Below are the code and all the weights of a small trained network. Each question names an input and a class and asks about switching units off, where a switched-off unit gives its printed mean instead of its output.

import numpy as np


def w(rows, s, z=0):
    codes = np.array(rows[::2]) - 128.0
    scale = np.full(codes.shape[1], s)
    scale[-1] = z or s
    return codes * scale


def norm(h):
    return h / np.sqrt((h * h).mean(-1, keepdims=True) + 1e-5)


def f(y):
    return y / 2 * (1 + np.tanh(0.7978845608 * (y + 0.044715 * y**3)))


def log_softmax(a):
    a = a - a.max(-1, keepdims=True)
    return a - np.log(np.exp(a).sum(-1, keepdims=True))


def net(x, mask):
    res = np.array(x, float).reshape(1, 3) / 4 @ E
    u = 0
    for l in range(2):
        y = f(norm(res) @ A[l][:, :-1].T + A[l][:, -1])
        res = res + np.where(mask[u : u + 10], y, B[l][:, -1]) @ B[l][:, :-1]
        u += 10
    return log_softmax(norm(res)[-1] @ U[:, :-1].T + U[:, -1])


A, B = {}, {}
E = w([
[49,212,3,128,154,107],'x0',
[91,6,35,60,83,202],'x1',
[100,164,151,43,212,155],'x2',
],0.0033)
A[0] = w([
[142,131,131,140,82,136,35],'L0N1',
[104,143,145,81,230,202,85],'L0N2',
[127,79,94,38,91,116,8],'L0N3',
[182,123,108,213,71,88,132],'L0N4',
[99,173,179,170,154,63,61],'L0N5',
[129,203,172,44,179,139,75],'L0N6',
[105,199,51,108,102,135,183],'L0N7',
[158,75,206,89,132,119,67],'L0N8',
[180,61,209,149,123,87,176],'L0N9',
[193,99,184,1,195,129,179],'L0N10',
],0.0062,0.0016)
B[0] = w([
[120,140,119,116,126,96,116],'L0N1',
[96,108,105,132,13,62,198],'L0N2',
[185,101,152,60,209,126,179],'L0N3',
[101,55,128,78,97,70,200],'L0N4',
[165,106,116,3,211,173,187],'L0N5',
[141,73,107,109,109,53,187],'L0N6',
[164,186,137,144,58,200,235],'L0N7',
[157,181,129,181,101,167,195],'L0N8',
[154,171,67,151,87,156,239],'L0N9',
[120,94,75,202,46,134,252],'L0N10',
],0.0049,0.0033)
A[1] = w([
[50,209,73,127,160,124,54],'L1N1',
[49,103,129,122,94,122,99],'L1N2',
[183,113,132,146,102,133,137],'L1N3',
[155,79,84,151,94,84,186],'L1N4',
[69,88,130,97,112,253,109],'L1N5',
[209,206,155,159,190,89,122],'L1N6',
[182,81,153,92,126,139,124],'L1N7',
[156,160,176,166,129,46,142],'L1N8',
[171,174,94,76,96,188,251],'L1N9',
[10,139,72,143,175,138,147],'L1N10',
],0.0069,0.0021)
B[1] = w([
[133,81,159,224,58,180,183],'L1N1',
[124,121,200,144,146,105,148],'L1N2',
[90,179,89,104,130,178,180],'L1N3',
[28,144,144,78,204,71,226],'L1N4',
[213,100,141,154,202,64,204],'L1N5',
[185,34,88,123,162,132,185],'L1N6',
[105,179,117,232,138,147,157],'L1N7',
[36,19,95,130,142,129,169],'L1N8',
[157,221,139,142,158,72,252],'L1N9',
[121,1,165,173,107,168,167],'L1N10',
],0.0052,0.0046)
U = w([
[194,55,89,114,229,88,194],'0',
[153,183,98,219,51,170,197],'1',
[2,82,117,91,80,45,174],'2',
[105,239,140,76,163,77,182],'3',
[80,150,192,70,146,207,30],'4',
[109,144,209,47,114,182,4],'5',
[87,153,204,87,141,179,47],'6',
[106,151,186,65,126,177,2],'7',
],0.0097,0.0043)

Each question gives the input, the list of numbers given to net, and the class t.
The units are the neurons (one row each of A and B). Each row of codes is followed by its name. A weight is (code - 128) times the scale printed after its matrix; where a second scale follows, it is the last column's (A, B and U).
mask holds one flag per neuron, layer by layer. A switched-off neuron (its flag False) gives its mean, the last column of its row in B, instead of its output. The means were averaged over made-up inputs and are rounded, as every weight is.
A unit's drop is (log p(t) with every unit on - log p(t) with that unit switched off) / (log p(t) with every unit on - log p(t) with every unit switched off).
The circuit of an input: a set's keep is (log p(t) with only the set's units on - log p(t) with every unit switched off) / (log p(t) with every unit on - log p(t) with every unit switched off). Starting from the 12 units with the biggest drops (on a tie, the unit counted first), units are removed one at a time, each time the one whose removal leaves the highest keep (on an exact tie, the one counted first), for as long as the keep stays at least 0.8.
circuit, biggest first: the units of the circuit, biggest drop first
most important unit: the unit with the biggest drop
k most important neurons: the k neurons with the biggest drops, biggest first
top k neurons in layer l: the k neurons of layer l with the biggest drops, biggest first
drop of u: that unit's drop, to one decimal
input [6,5,0], class 1: top 2 neurons in layer 0 : (L0N7; L0N5)
input [3,2,2], class 3: circuit, biggest first : (L1N9)
input [-5,-1,4], class 1: 2 most important neurons : (L0N8; L0N9)
input [-4,2,5], class 2: top 2 neurons in layer 1 : (L1N4; L1N1)
input [-5,4,3], class 1: 2 most important neurons : (L0N8; L0N10)
input [-3,5,6], class 2: top 3 neurons in layer 0 : (L0N2; L0N10; L0N5)
input [7,2,2], class 1: circuit, biggest first : (L0N7; L1N1)
input [-2,-5,-3], class 0: 3 most important neurons : (L0N5; L1N6; L0N2)
input [2,7,-6], class 0: circuit, biggest first : (L1N5; L0N2; L0N10)
input [3,-6,7], class 2: circuit, biggest first : (L0N6; L1N8)
input [6,6,0], class 0: top 4 neurons in layer 1 : (L1N5; L1N10; L1N7; L1N3)
input [-4,2,6], class 2: 2 most important neurons : (L1N4; L0N7)
input [1,0,-2], class 3: top 3 neurons in layer 0 : (L0N7; L0N10; L0N2)
input [3,-3,8], class 2: most important unit : L0N6
input [1,-4,2], class 0: top 2 neurons in layer 1 : (L1N6; L1N4)
input [0,-6,-2], class 0: 2 most important neurons : (L1N6; L0N5)
input [8,5,1], class 1: 2 most important neurons : (L0N7; L1N1)
input [-5,-5,0], class 0: top 2 neurons in layer 0 : (L0N7; L0N5)
input [8,-3,5], class 1: 2 most important neurons : (L1N1; L0N7)
input [-3,-4,5], class 2: top 3 neurons in layer 0 : (L0N6; L0N10; L0N7)
input [-2,3,5], class 2: most important unit : L0N2
input [3,-4,2], class 0: top 2 neurons in layer 1 : (L1N6; L1N4)
input [7,-7,2], class 0: top 2 neurons in layer 1 : (L1N6; L1N7)
input [-1,-5,1], class 0: 2 most important neurons : (L1N6; L0N5)
input [1,-1,1], class 3: drop of L0N4 : 0.3
